Below are the code and all the weights of a small trained network. Each question names an input and a class and asks about switching units off, where a switched-off unit gives its printed mean instead of its output.

import numpy as np


def w(rows, s, z=0):
    codes = np.array(rows[::2]) - 128.0
    scale = np.full(codes.shape[1], s)
    scale[-1] = z or s
    return codes * scale


def norm(h):
    return h / np.sqrt((h * h).mean(-1, keepdims=True) + 1e-5)


def f(y):
    return np.maximum(y, 0)


def log_softmax(a):
    a = a - a.max(-1, keepdims=True)
    return a - np.log(np.exp(a).sum(-1, keepdims=True))


def net(x, mask):
    res = np.array(x, float).reshape(1, 2) / 4 @ E
    u = 0
    for l in range(3):
        y = f(norm(res) @ A[l][:, :-1].T + A[l][:, -1])
        res = res + np.where(mask[u : u + 4], y, B[l][:, -1]) @ B[l][:, :-1]
        u += 4
    return log_softmax(norm(res)[-1] @ U[:, :-1].T + U[:, -1])


A, B = {}, {}
E = w([
[208,254,90,133,215],'x0',
[105,118,108,49,89],'x1',
],0.0098)
A[0] = w([
[101,88,157,103,88,252],'0.n1',
[74,119,151,63,93,130],'0.n2',
[99,71,164,88,100,100],'0.n3',
[178,83,162,255,112,26],'0.n4',
],0.014,0.004)
B[0] = w([
[56,169,98,111,102,255],'0.n1',
[118,149,118,53,78,223],'0.n2',
[93,91,158,78,114,233],'0.n3',
[252,98,100,102,117,216],'0.n4',
],0.015,0.0089)
A[1] = w([
[139,119,64,115,94,176],'1.n1',
[150,250,82,165,168,137],'1.n2',
[110,120,162,194,149,2],'1.n3',
[168,161,100,193,174,89],'1.n4',
],0.018,0.0077)
B[1] = w([
[176,148,115,153,225,205],'1.n1',
[41,248,172,253,206,247],'1.n2',
[130,211,160,178,190,128],'1.n3',
[27,188,83,93,126,193],'1.n4',
],0.013,0.014)
A[2] = w([
[90,204,57,176,169,178],'2.n1',
[223,34,126,131,95,184],'2.n2',
[59,89,60,115,173,2],'2.n3',
[139,109,2,100,67,164],'2.n4',
],0.015,0.0072)
B[2] = w([
[93,116,186,240,201,246],'2.n1',
[210,90,75,120,75,175],'2.n2',
[33,159,102,9,59,137],'2.n3',
[180,107,168,235,161,201],'2.n4',
],0.014)
U = w([
[40,205,82,224,231,186],'0',
[2,86,184,28,53,107],'1',
[251,44,101,110,84,3],'2',
],0.013,0.004)

Each question gives the input, the list of numbers given to net, and the class t.
The units are the neurons (one row each of A and B). Each row of codes is followed by its name. A weight is (code - 128) times the scale printed after its matrix; where a second scale follows, it is the last column's (A, B and U).
mask holds one flag per neuron, layer by layer. A switched-off neuron (its flag False) gives its mean, the last column of its row in B, instead of its output. The means were averaged over made-up inputs and are rounded, as every weight is.
A unit's drop is (log p(t) with every unit on - log p(t) with that unit switched off) / (log p(t) with every unit on - log p(t) with every unit switched off).
The circuit of an input: a set's keep is (log p(t) with only the set's units on - log p(t) with every unit switched off) / (log p(t) with every unit on - log p(t) with every unit switched off). Starting from all 12 units, units are removed one at a time, each time the one whose removal leaves the highest keep (on an exact tie, the one counted first), for as long as the keep stays at least 0.8.
units of the circuit, in order: the units of the circuit, biggest drop first
k most important neurons: the k neurons with the biggest drops, biggest first
drop when u is switched off: that unit's drop, to one decimal
input [-3,-5], class 2: units of the circuit, in order : 0.n4; 1.n2
input [-3,-2], class 2: 3 most important neurons : 1.n2; 0.n4; 1.n4
input [-8,-4], class 2: units of the circuit, in order : 1.n2; 1.n4
input [-4,-6], class 2: units of the circuit, in order : 1.n2; 0.n4
input [0,8], class 1: units of the circuit, in order : 1.n2; 2.n1
input [-2,-1], class 2: 2 most important neurons : 1.n2; 1.n4
input [-1,-5], class 2: 2 most important neurons : 0.n4; 1.n2
input [-4,-7], class 2: most important neuron : 1.n2
input [-1,2], class 1: 2 most important neurons : 1.n2; 0.n3
input [-2,-2], class 2: drop when 1.n2 is switched off : 0.8
input [-7,7], class 1: drop when 0.n4 is switched off : 0.0
input [-2,0], class 1: drop when 1.n2 is switched off : 0.3
